Below are the code and all the weights of a small trained network. Each question names an input and a class and asks about switching units off, where a switched-off unit gives its printed mean instead of its output.

import numpy as np


def w(rows, s, z=0):
    codes = np.array(rows[::2]) - 128.0
    scale = np.full(codes.shape[1], s)
    scale[-1] = z or s
    return codes * scale


def f(y):
    return y / 2 * (1 + np.tanh(0.7978845608 * (y + 0.044715 * y**3)))


def log_softmax(a):
    a = a - a.max(-1, keepdims=True)
    return a - np.log(np.exp(a).sum(-1, keepdims=True))


def net(x, mask):
    res = np.array(x, float).reshape(1, 5) / 4 @ E
    y = f(res @ A[0][:, :-1].T + A[0][:, -1])
    res = res + np.where(mask, y, B[0][:, -1]) @ B[0][:, :-1]
    return log_softmax(res[-1] @ U[:, :-1].T + U[:, -1])


A, B = {}, {}
E = w([
[225,203,109,64,105],'x0',
[52,194,96,85,83],'x1',
[115,180,86,127,184],'x2',
[182,5,42,145,83],'x3',
[126,78,156,25,182],'x4',
],0.011)
A[0] = w([
[184,148,147,83,99,39],'neuron 1',
[88,124,22,70,36,141],'neuron 2',
[119,103,124,176,145,96],'neuron 3',
[156,133,191,108,130,75],'neuron 4',
[79,205,142,58,180,137],'neuron 5',
[118,138,201,105,178,206],'neuron 6',
[6,82,93,184,176,129],'neuron 7',
[91,173,121,177,97,103],'neuron 8',
[152,208,84,175,193,156],'neuron 9',
[77,112,121,177,180,166],'neuron 10',
[137,72,99,56,192,90],'neuron 11',
[80,190,159,52,179,151],'neuron 12',
[79,200,152,211,67,120],'neuron 13',
[227,131,71,170,133,122],'neuron 14',
[145,108,103,152,144,54],'neuron 15',
[134,83,166,140,114,80],'neuron 16',
[179,126,86,60,126,143],'neuron 17',
[218,145,101,161,136,87],'neuron 18',
[185,140,93,141,143,140],'neuron 19',
[119,78,91,77,72,3],'neuron 20',
[145,97,142,126,84,96],'neuron 21',
[88,193,141,203,83,121],'neuron 22',
[148,98,86,139,164,86],'neuron 23',
[139,135,215,142,122,150],'neuron 24',
[156,197,83,168,189,135],'neuron 25',
[186,142,107,22,100,130],'neuron 26',
[74,211,152,58,173,173],'neuron 27',
[64,222,165,35,190,156],'neuron 28',
[83,200,157,61,167,160],'neuron 29',
[109,121,128,142,139,78],'neuron 30',
[201,85,92,127,121,241],'neuron 31',
],0.012,0.0067)
B[0] = w([
[94,101,179,119,167,154],'neuron 1',
[119,243,107,218,118,207],'neuron 2',
[129,120,140,110,159,148],'neuron 3',
[158,110,167,151,122,146],'neuron 4',
[178,71,79,88,92,214],'neuron 5',
[112,93,175,120,193,202],'neuron 6',
[149,7,225,95,225,219],'neuron 7',
[160,143,133,161,106,169],'neuron 8',
[100,187,104,150,144,193],'neuron 9',
[129,106,157,120,170,183],'neuron 10',
[145,116,186,167,128,187],'neuron 11',
[155,54,87,52,155,216],'neuron 12',
[216,132,134,198,96,210],'neuron 13',
[71,139,101,77,153,197],'neuron 14',
[91,122,131,102,138,134],'neuron 15',
[153,124,97,129,136,148],'neuron 16',
[96,139,148,116,187,188],'neuron 17',
[97,137,102,80,153,175],'neuron 18',
[76,131,119,99,152,166],'neuron 19',
[103,195,103,171,141,155],'neuron 20',
[131,138,94,119,138,146],'neuron 21',
[213,125,124,191,86,197],'neuron 22',
[113,127,154,115,154,150],'neuron 23',
[192,95,158,141,145,173],'neuron 24',
[37,209,105,129,119,180],'neuron 25',
[102,80,224,87,218,203],'neuron 26',
[186,65,93,87,118,229],'neuron 27',
[168,66,95,75,124,248],'neuron 28',
[183,76,105,95,137,217],'neuron 29',
[129,122,145,121,114,127],'neuron 30',
[99,157,118,109,182,223],'neuron 31',
],0.011,0.014)
U = w([
[140,4,140,16,165,197],'0',
[95,104,161,98,30,3],'1',
[184,68,192,208,123,117],'2',
[146,193,48,176,79,132],'3',
[112,99,151,103,75,3],'4',
[82,162,147,119,171,221],'5',
],0.011,0.0049)

Each question gives the input, the list of numbers given to net, and the class t.
The units are the neurons (one row each of A and B). Each row of codes is followed by its name. A weight is (code - 128) times the scale printed after its matrix; where a second scale follows, it is the last column's (A, B and U).
mask holds one flag per neuron, in row order. A switched-off neuron (its flag False) gives its mean, the last column of its row in B, instead of its output. The means were averaged over made-up inputs and are rounded, as every weight is.
A unit's drop is (log p(t) with every unit on - log p(t) with that unit switched off) / (log p(t) with every unit on - log p(t) with every unit switched off).
unit that matters most: the unit with the biggest drop
top k neurons: the k neurons with the biggest drops, biggest first
drop of u: that unit's drop, to one decimal
input [6,6,-6,4,6], class 5: unit that matters most => neuron 2
input [-1,0,1,-1,-8], class 2: top 4 neurons => neuron 2; neuron 13; neuron 22; neuron 31
input [-8,7,-5,8,6], class 2: top 2 neurons => neuron 2; neuron 7
input [-7,8,-4,-2,-1], class 2: top 2 neurons => neuron 13; neuron 22
input [6,5,2,8,-7], class 3: top 2 neurons => neuron 2; neuron 7
input [6,7,8,1,-2], class 3: top 4 neurons => neuron 2; neuron 7; neuron 25; neuron 9
input [8,8,5,3,-3], class 3: top 3 neurons => neuron 2; neuron 7; neuron 6
input [7,-3,0,-1,-7], class 5: drop of neuron 5 => 0.1
input [0,-8,6,4,2], class 5: drop of neuron 7 => 0.2
input [3,5,-3,8,5], class 5: drop of neuron 27 => 0.0
input [2,-6,1,3,-2], class 5: drop of neuron 27 => 0.2
input [-8,7,6,6,-2], class 2: top 2 neurons => neuron 7; neuron 2
